Below are the code and all the weights of a small trained network. Each question names an input and a target symbol and asks about switching units off, where a switched-off unit gives its printed mean instead of its output.

import numpy as np


def w(rows, s, z=0):
    codes = np.array(rows[::2]) - 128.0
    scale = np.full(codes.shape[1], s)
    scale[-1] = z or s
    return codes * scale


def f(y):
    return np.maximum(y, 0)


def softmax(a):
    e = np.exp(a - a.max(-1, keepdims=True))
    return e / e.sum(-1, keepdims=True)


def log_softmax(a):
    a = a - a.max(-1, keepdims=True)
    return a - np.log(np.exp(a).sum(-1, keepdims=True))


def net(x, mask):
    ids = ['ΔΣαεηθπτψω'.index(c) for c in x.split()]
    T = len(ids)
    res = E[ids] + P[:T]
    u = 0
    for l in range(2):
        q, k, v = (res @ M[l].T for M in (Q, K, V))
        z = softmax(np.where(np.tri(T) > 0, q @ k.T / 4**0.5, -1e9)) @ v
        res = res + np.where(mask[u], z, O[l][:, -1]) @ O[l][:, :-1]
        u += 1
        y = f(res @ A[l][:, :-1].T + A[l][:, -1])
        res = res + np.where(mask[u : u + 8], y, B[l][:, -1]) @ B[l][:, :-1]
        u += 8
    return log_softmax(res[-1] @ U[:, :-1].T + U[:, -1])


Q, K, V, O, A, B = {}, {}, {}, {}, {}, {}
E = w([
[94,76,134],'Δ',
[43,84,32],'Σ',
[103,203,118],'α',
[254,155,157],'ε',
[31,110,224],'η',
[119,102,200],'θ',
[103,7,64],'π',
[121,184,111],'τ',
[215,50,136],'ψ',
[231,191,61],'ω',
],0.016)
P = w([
[30,119,210],'0',
[55,109,178],'1',
[101,128,144],'2',
[138,152,106],'3',
[171,155,59],'4',
[187,178,47],'5',
[201,187,25],'6',
[213,176,14],'7',
[231,174,3],'8',
[228,176,11],'9',
[209,181,27],'10',
[198,190,30],'11',
],0.0029)
Q[0] = w([
[145,77,170],'0.h0',
[138,222,111],'0.h0',
[151,143,72],'0.h0',
[89,246,141],'0.h0',
],0.013)
K[0] = w([
[190,231,185],'0.h0',
[254,93,99],'0.h0',
[208,180,49],'0.h0',
[168,133,44],'0.h0',
],0.0099)
V[0] = w([
[170,215,198],'0.h0',
[195,2,114],'0.h0',
[101,199,98],'0.h0',
[14,135,55],'0.h0',
],0.0064)
O[0] = w([
[86,242,203,207],'0.h0',
[84,2,187,2],'0.h0',
[81,117,87,150],'0.h0',
[39,103,12,147],'0.h0',
],0.0056,0.0021)
A[0] = w([
[156,72,167,3],'0.n0',
[93,106,11,221],'0.n1',
[75,172,68,92],'0.n2',
[80,45,151,77],'0.n3',
[108,148,94,56],'0.n4',
[98,74,142,104],'0.n5',
[137,150,187,224],'0.n6',
[96,141,76,108],'0.n7',
],0.011,0.005)
B[0] = w([
[64,169,113,133],'0.n0',
[24,48,182,228],'0.n1',
[81,210,29,182],'0.n2',
[94,205,141,179],'0.n3',
[80,195,181,139],'0.n4',
[163,168,84,164],'0.n5',
[253,208,147,253],'0.n6',
[81,104,124,161],'0.n7',
],0.0068,0.006)
Q[1] = w([
[85,19,207],'1.h0',
[180,69,94],'1.h0',
[139,173,2],'1.h0',
[69,88,149],'1.h0',
],0.011)
K[1] = w([
[68,177,175],'1.h0',
[96,232,118],'1.h0',
[196,188,2],'1.h0',
[122,89,127],'1.h0',
],0.0096)
V[1] = w([
[68,105,149],'1.h0',
[110,120,247],'1.h0',
[179,87,129],'1.h0',
[58,139,140],'1.h0',
],0.011)
O[1] = w([
[83,148,170,137],'1.h0',
[132,159,238,150],'1.h0',
[147,108,1,2],'1.h0',
[201,120,71,212],'1.h0',
],0.0081,0.0038)
A[1] = w([
[211,204,164,184],'1.n0',
[113,177,194,64],'1.n1',
[142,149,14,136],'1.n2',
[148,125,34,82],'1.n3',
[132,190,151,80],'1.n4',
[158,116,69,254],'1.n5',
[178,25,118,149],'1.n6',
[247,89,122,88],'1.n7',
],0.011,0.0074)
B[1] = w([
[181,106,98,253],'1.n0',
[112,148,138,186],'1.n1',
[114,72,107,170],'1.n2',
[51,108,123,150],'1.n3',
[116,175,89,174],'1.n4',
[130,68,151,171],'1.n5',
[246,196,160,140],'1.n6',
[27,189,118,165],'1.n7',
],0.011,0.015)
U = w([
[124,119,122,96],'Δ',
[59,115,107,97],'Σ',
[83,187,65,41],'α',
[188,151,43,56],'ε',
[99,159,174,138],'η',
[130,112,120,71],'θ',
[121,2,226,254],'π',
[109,134,99,103],'τ',
[240,37,180,220],'ψ',
[145,73,39,182],'ω',
],0.0091,0.006)

Each question gives the input, a string of symbols that net reads in full, and the target symbol t.
The units are the heads (4 rows each of Q, K, V and O) and the neurons (one row each of A and B). Each row of codes is followed by its name. A weight is (code - 128) times the scale printed after its matrix; where a second scale follows, it is the last column's (O, A, B and U).
mask holds one flag per unit, layer by layer, with each layer's heads first. A switched-off unit (its flag False) gives its mean, the last column of its rows in O or B, instead of its output. The means were averaged over made-up inputs and are rounded, as every weight is.
A unit's drop is (log p(t) with every unit on - log p(t) with that unit switched off) / (log p(t) with every unit on - log p(t) with every unit switched off).
The circuit of an input: a set's keep is (log p(t) with only the set's units on - log p(t) with every unit switched off) / (log p(t) with every unit on - log p(t) with every unit switched off). Starting from the 12 units with the biggest drops (on a tie, the unit counted first), units are removed one at a time, each time the one whose removal leaves the highest keep (on an exact tie, the one counted first), for as long as the keep stays at least 0.8.
circuit, biggest first: the units of the circuit, biggest drop first
unit that matters most: the unit with the biggest drop
k most important neurons of layer l: the k neurons of layer l with the biggest drops, biggest first
drop of u: that unit's drop, to one decimal
input θ ε α, target ε: circuit, biggest first	[0.h0 1.n0 1.n4 0.n6]
input α η θ, target ψ: 3 most important neurons of layer 1	[1.n0 1.n7 1.n3]
input τ π α τ Δ, target π: circuit, biggest first	[1.n4 1.n7 1.n0]
input θ η Δ π ε ω τ Δ τ, target ω: circuit, biggest first	[1.h0]
input α η η α Σ η α, target Σ: circuit, biggest first	[0.h0 0.n1 1.n0]
input η α ω η η ω η α η θ τ τ, target ω: circuit, biggest first	[1.h0 1.n2]
input π ω π ε ε ψ π, target π: 2 most important neurons of layer 1	[1.n0 1.n4]
input ψ η θ, target ψ: circuit, biggest first	[1.n7 1.n0 1.h0]
input ε ε α π α Δ π η η η ε, target ε: circuit, biggest first	[1.n0 1.n7 0.n1]
input η τ η θ η Σ η θ η α τ, target Σ: 4 most important neurons of layer 0	[0.n1 0.n2 0.n6 0.n7]
input ω η α α ψ τ, target ψ: 2 most important neurons of layer 0	[0.n2 0.n5]
input Δ η α ψ θ α α Δ Σ, target Σ: 2 most important neurons of layer 0	[0.n1 0.n2]
input Σ η α, target Σ: 2 most important neurons of layer 0	[0.n2 0.n1]
input θ η π, target π: unit that matters most	0.n1
input θ α η Σ, target Σ: 2 most important neurons of layer 0	[0.n2 0.n1]
input π η η η ε η Δ τ α ψ η α, target ψ: drop of 0.h0	1.7
input θ Σ θ θ η η π θ η τ, target π: drop of 1.n4	0.1
input η π η η π α ε α η Δ, target π: drop of 0.n1	0.2
input η τ ψ α ω η τ ω ω η α, target ω: drop of 1.n1	0.0
input η η ε α, target ε: most important neuron of layer 1	[1.n0]
